Below is a small trained network, with its code and all its weights. Each question gives an input and a class and asks what happens when units are switched off, that is, made to give their printed mean instead of their output.

import numpy as np


def w(rows, s, z=0):
    codes = np.array(rows[::2]) - 128.0
    scale = np.full(codes.shape[1], s)
    scale[-1] = z or s
    return codes * scale


def norm(h):
    return h / np.sqrt((h * h).mean(-1, keepdims=True) + 1e-5)


def f(y):
    return y / 2 * (1 + np.tanh(0.7978845608 * (y + 0.044715 * y**3)))


def log_softmax(a):
    a = a - a.max(-1, keepdims=True)
    return a - np.log(np.exp(a).sum(-1, keepdims=True))


def net(x, mask):
    res = np.array(x, float).reshape(1, 3) / 4 @ E
    u = 0
    for l in range(3):
        y = f(norm(res) @ A[l][:, :-1].T + A[l][:, -1])
        res = res + np.where(mask[u : u + 9], y, B[l][:, -1]) @ B[l][:, :-1]
        u += 9
    return log_softmax(norm(res)[-1] @ U[:, :-1].T + U[:, -1])


A, B = {}, {}
E = w([
[133,96,47,140,87,221,5],'x0',
[23,103,96,157,196,193,171],'x1',
[121,31,29,77,154,23,158],'x2',
],0.0023)
A[0] = w([
[8,118,70,225,251,192,177,87],'L0N0',
[120,41,74,38,135,97,130,73],'L0N1',
[115,177,191,102,203,41,126,4],'L0N2',
[111,142,185,101,110,72,217,120],'L0N3',
[215,152,160,106,37,62,80,102],'L0N4',
[180,150,126,171,119,165,186,131],'L0N5',
[149,80,76,85,103,195,73,75],'L0N6',
[107,122,126,189,52,96,183,60],'L0N7',
[245,119,159,105,83,78,101,68],'L0N8',
],0.0033,0.0012)
B[0] = w([
[254,104,111,112,28,161,189,251],'L0N0',
[95,161,186,79,120,133,75,185],'L0N1',
[168,110,93,189,115,134,95,134],'L0N2',
[121,175,42,136,137,139,111,172],'L0N3',
[137,101,93,150,41,181,199,198],'L0N4',
[121,126,91,109,149,131,67,133],'L0N5',
[135,180,95,177,130,54,159,173],'L0N6',
[162,114,121,131,148,116,117,114],'L0N7',
[147,103,120,106,118,186,205,174],'L0N8',
],0.0039,0.0023)
A[1] = w([
[23,106,113,170,209,165,134,91],'L1N0',
[26,171,131,122,210,156,147,13],'L1N1',
[104,122,172,154,103,168,96,167],'L1N2',
[112,69,82,42,163,77,133,254],'L1N3',
[135,111,79,172,95,150,1,12],'L1N4',
[169,196,200,137,223,61,211,134],'L1N5',
[89,63,139,146,131,188,182,7],'L1N6',
[135,203,218,151,137,201,113,149],'L1N7',
[85,120,155,163,68,153,64,180],'L1N8',
],0.0041,0.00098)
B[1] = w([
[223,176,143,118,74,97,156,108],'L1N0',
[207,120,83,119,103,144,71,96],'L1N1',
[179,90,162,120,162,74,141,153],'L1N2',
[146,172,254,126,125,173,62,250],'L1N3',
[92,174,116,212,163,92,170,189],'L1N4',
[75,103,53,214,89,153,34,195],'L1N5',
[204,126,117,76,33,117,180,132],'L1N6',
[99,44,150,27,189,50,115,222],'L1N7',
[84,151,137,100,130,38,186,171],'L1N8',
],0.0037,0.0023)
A[2] = w([
[105,110,138,125,101,79,142,182],'L2N0',
[83,161,69,252,144,99,115,1],'L2N1',
[116,165,56,127,82,151,75,151],'L2N2',
[112,103,113,77,118,87,73,97],'L2N3',
[99,135,220,86,195,154,76,63],'L2N4',
[204,161,141,113,85,106,111,152],'L2N5',
[176,112,116,80,55,179,200,20],'L2N6',
[154,116,91,232,126,143,123,28],'L2N7',
[92,64,109,2,173,94,71,83],'L2N8',
],0.0048,0.00093)
B[2] = w([
[127,92,144,144,164,196,94,154],'L2N0',
[29,51,176,166,92,27,15,194],'L2N1',
[158,92,183,127,168,97,180,168],'L2N2',
[95,160,141,119,146,174,173,151],'L2N3',
[138,187,136,4,223,140,166,190],'L2N4',
[93,97,43,152,182,169,157,176],'L2N5',
[190,156,29,206,73,138,146,255],'L2N6',
[137,134,182,65,155,80,103,157],'L2N7',
[126,251,225,76,195,169,154,186],'L2N8',
],0.0039,0.0031)
U = w([
[219,117,11,172,24,183,213,222],'0',
[104,228,202,2,230,166,154,163],'1',
[37,40,162,191,101,19,31,2],'2',
],0.0099,0.00073)

Each question gives the input, the list of numbers given to net, and the class t.
The units are the neurons (one row each of A and B). Each row of codes is followed by its name. A weight is (code - 128) times the scale printed after its matrix; where a second scale follows, it is the last column's (A, B and U).
mask holds one flag per neuron, layer by layer. A switched-off neuron (its flag False) gives its mean, the last column of its row in B, instead of its output. The means were averaged over made-up inputs and are rounded, as every weight is.
A unit's drop is (log p(t) with every unit on - log p(t) with that unit switched off) / (log p(t) with every unit on - log p(t) with every unit switched off).
The circuit of an input: a set's keep is (log p(t) with only the set's units on - log p(t) with every unit switched off) / (log p(t) with every unit on - log p(t) with every unit switched off). Starting from the 12 units with the biggest drops (on a tie, the unit counted first), units are removed one at a time, each time the one whose removal leaves the highest keep (on an exact tie, the one counted first), for as long as the keep stays at least 0.8.
units of the circuit, in order: the units of the circuit, biggest drop first
unit that matters most: the unit with the biggest drop
top k neurons: the k neurons with the biggest drops, biggest first
top k neurons in layer l: the k neurons of layer l with the biggest drops, biggest first
drop when u is switched off: that unit's drop, to one decimal
input [-4,4,2], class 0: units of the circuit, in order -> [L0N0]
input [7,-3,7], class 1: units of the circuit, in order -> [L0N1, L2N8]
input [-7,-4,6], class 2: units of the circuit, in order -> [L1N5, L0N0]
input [-6,-4,7], class 1: top 2 neurons in layer 1 -> [L1N4, L1N3]
input [-8,-4,-7], class 2: top 4 neurons -> [L1N5, L0N1, L1N3, L0N0]
input [-4,4,-4], class 0: top 2 neurons in layer 0 -> [L0N0, L0N1]
input [-4,6,-6], class 0: top 4 neurons -> [L0N0, L0N1, L1N6, L1N3]
input [-4,-5,-5], class 0: top 4 neurons -> [L0N4, L0N1, L0N8, L1N3]
input [-2,6,6], class 0: top 2 neurons -> [L0N0, L1N7]
input [5,2,5], class 1: top 3 neurons in layer 0 -> [L0N1, L0N2, L0N4]
input [1,5,-5], class 0: top 2 neurons in layer 1 -> [L1N6, L1N3]
input [3,-2,-3], class 1: top 2 neurons -> [L0N0, L1N7]
input [7,0,5], class 2: top 3 neurons -> [L1N4, L1N7, L0N6]
input [2,-1,-3], class 1: unit that matters most -> L1N7
input [1,6,8], class 1: top 3 neurons -> [L0N4, L0N1, L1N3]
input [-8,4,2], class 2: drop when L1N5 is switched off -> 1.4
input [-3,-7,-6], class 0: drop when L0N4 is switched off -> 4.9
input [2,-3,5], class 1: drop when L0N0 is switched off -> 1.4
